[[ 36  26  23 -37  32  31]
 [  8  10  17  30  34 -31]
 [ 34 -25 -15  38 -31 -33]] ⇒ -31

[[ 16  -9   3 -15  -7]
 [ -9 -16 -43  -3  37]
 [-31  14 -11  26  -4]] ⇒ 26

[[-35  14 -39  36  37]
 [ 10  25  -5   2  15]
 [ 12  39   6  36  33]] ⇒ 36

[[-12 -19  31  -8 -11 -33  -3]
 [  4  13  28  18   0 -13  23]
 [  3 -14   6  -4  -5 -13  13]] ⇒ -13

[[ 3  0  8 -5]
 [-1  2 -7  4]
 [-2 -1 32 15]] ⇒ 32

[[-28  -1  22  -4]
 [  9 -18  15 -23]
 [-33  -1 -11   8]] ⇒ -11
---
[[  2   8  -1  10 -17 -32   3]
 [  2   2  -9 -23  -4   1   2]
 [-11 -21  -8 -15   2 -10   1]
 [  1   3  -2  -1  -5  -8   1]
 [  0  -1 -10 -20 -10 -15   3]
 [  1   1  -5  -7  -6 -10   2]
 [  3   8  10  27  -3  -8  -1]
 [  0  -1 -10 -20  -9 -12   3]
 [  1   0  -7 -15  -7  -9   2]
 [  4   8   7  14   4  10  -2]] --> 1

[[ 0  4 14 -1  1  1  6  0  6  1  0  4]
 [ 2 12  7 -2  1  2  3  6  2  6  0  1]
 [ 0 31  1  2  3  0  2  0  0  0  0  0]
 [ 3  4 11 -1  8  0  4  1  1  2  1  4]
 [10  4  6  1  3  0  4  8  0  1  1  1]
 [ 1 10  2  0  4  0  5  0 10  1  0  2]
 [ 3 15  3  0  1  1  3  5  5  4  0  1]
 [ 5  0 18 -2  2  1  5  0  1  0  2  3]
 [ 2  1 27  1  0  0  1  3  1  3  1  2]
 [ 4  2  0  2  0  3  1 22  4  4  0  0]] --> 2

[[  6   6  -2  15   6  17  14  18  -4  -1  -7  -6  -5   1   3  14]
 [-24  15   0   2  -6 -16  16   8  -7 -23  -7 -14  15   3  -4  11]
 [  1  -2  16  -8   7 -12   4 -13  -3   3   1  17  -7  37  16  12]
 [-13  28  19  -9   7  16   4   6   1  -6   7   5   4   8  40  -5]
 [ -3 -11  21  -1   6 -14  -6 -13  -1  17  -5   3   1  15  27   9]
 [ -4  -1  -7  19   5   3 -13  34   8  -7   8   5  -4 -15   0  28]
 [ 18   2 -20   4   1  -2 -18  -1   7  -7   7  -3  32   7  20  -2]
 [ 16 -10  13 -21  -1   0   2   5  10  -5 -28  13 -15   6  20   4]] --> 18

[[ -3  17   2  -2 -13  -6   4   4  -1 -17]
 [ 12  21  11  19 -15 -17  27   9   7  -3]
 [  5 -15  11 -13 -31   7   1   2  19 -21]
 [ -7  -4   5  -8  11  -5  18   3   0  16]
 [  1   3   2   5   1  18   2 -12 -14   3]
 [  4   3  12 -15 -36  21 -21  -5   3  -5]
 [ -8  -9   8  -1   3   9   3   5   9 -12]
 [  5 -13  -2 -16  16 -17   4 -13  13 -25]] --> -8

[[ -4   8  10 -10   9 -12 -18  -7 -10 -41   3 -12  -2  -7  -2]
 [-21 -12  19  27 -17 -17   0   0  12   1   0 -25  13  -3  -9]
 [ 10  19 -13 -22  14  -3 -10 -17 -23 -33   3   5  -8  -7   2]
 [-13  -5  16  12  -5 -15 -22  -3   5 -12  11 -34  10   3  -2]
 [  6 -15  -8 -16   6  18  16  22   5  14  -6  36  -7   5   6]
 [-16 -29  15  14 -12  -9  -9  15  17  19   1 -14  10  10  -1]
 [ -2 -16   2  -1  -8   4  24  15   7  16 -18  35  -2  -2  -2]
 [-17 -32  18   4  -7  -9 -17  22  12   9   2 -13   8  11   0]
 [-22  -9  18   3 -13 -26   9   1   5 -30  -7  -4  10 -12 -16]] --> -17

[[-26 -18 -30 -27  31 -16 -29]
 [-12  27 -11  24 -34  -7   1]
 [ -8 -27  -8  13 -43  -6   5]
 [ 18 -20  18  10 -20  -7  -6]
 [-15 -34 -14   3 -29 -13  -7]] --> 18

[[  3 -26  -1  15  13   4]
 [ -8   5 -22  11  37  -6]
 [ -3 -17   6  16   0  -1]
 [  9  -1  31  18  -6  14]
 [ -4 -29  -6  13   5   3]
 [ 23  -1  10  25  -5  23]
 [-22  15   3   7 -13 -24]
 [ 15  17  -1  21  16  19]
 [  8   3  13  18  -4  20]] --> 15

[[-15 -10   5  -2 -21   3   0]
 [  9 -40   3   5   3  -2 -14]
 [ -3  25  -7  -5  12  -8  -5]
 [ 15   4 -10 -18  -3   2  -7]
 [-20 -35   7  -2  -2  -4  13]
 [ 10   0 -11   3   9 -13 -23]
 [ -5 -23  14 -18   7   5  16]
 [ -6   6  10  -7   8  -8  15]] --> -5

[[ 12   2  18  -1   9  21  -6 -19  33   2  -5 -16]
 [ -1   4 -34  27   3  16 -12 -13  -7   8  10  11]
 [  3  14   9  29  -2  -8   4 -31  -4   2  15  19]
 [ -3  -9  10  11   5  12  14   8 -23  26   4  29]
 [-17  -6 -31   6  -9  15 -14   6  -5 -20 -18 -13]
 [ -4 -18  25   2 -15  17  -4  -5  15 -17 -26   7]] --> -17
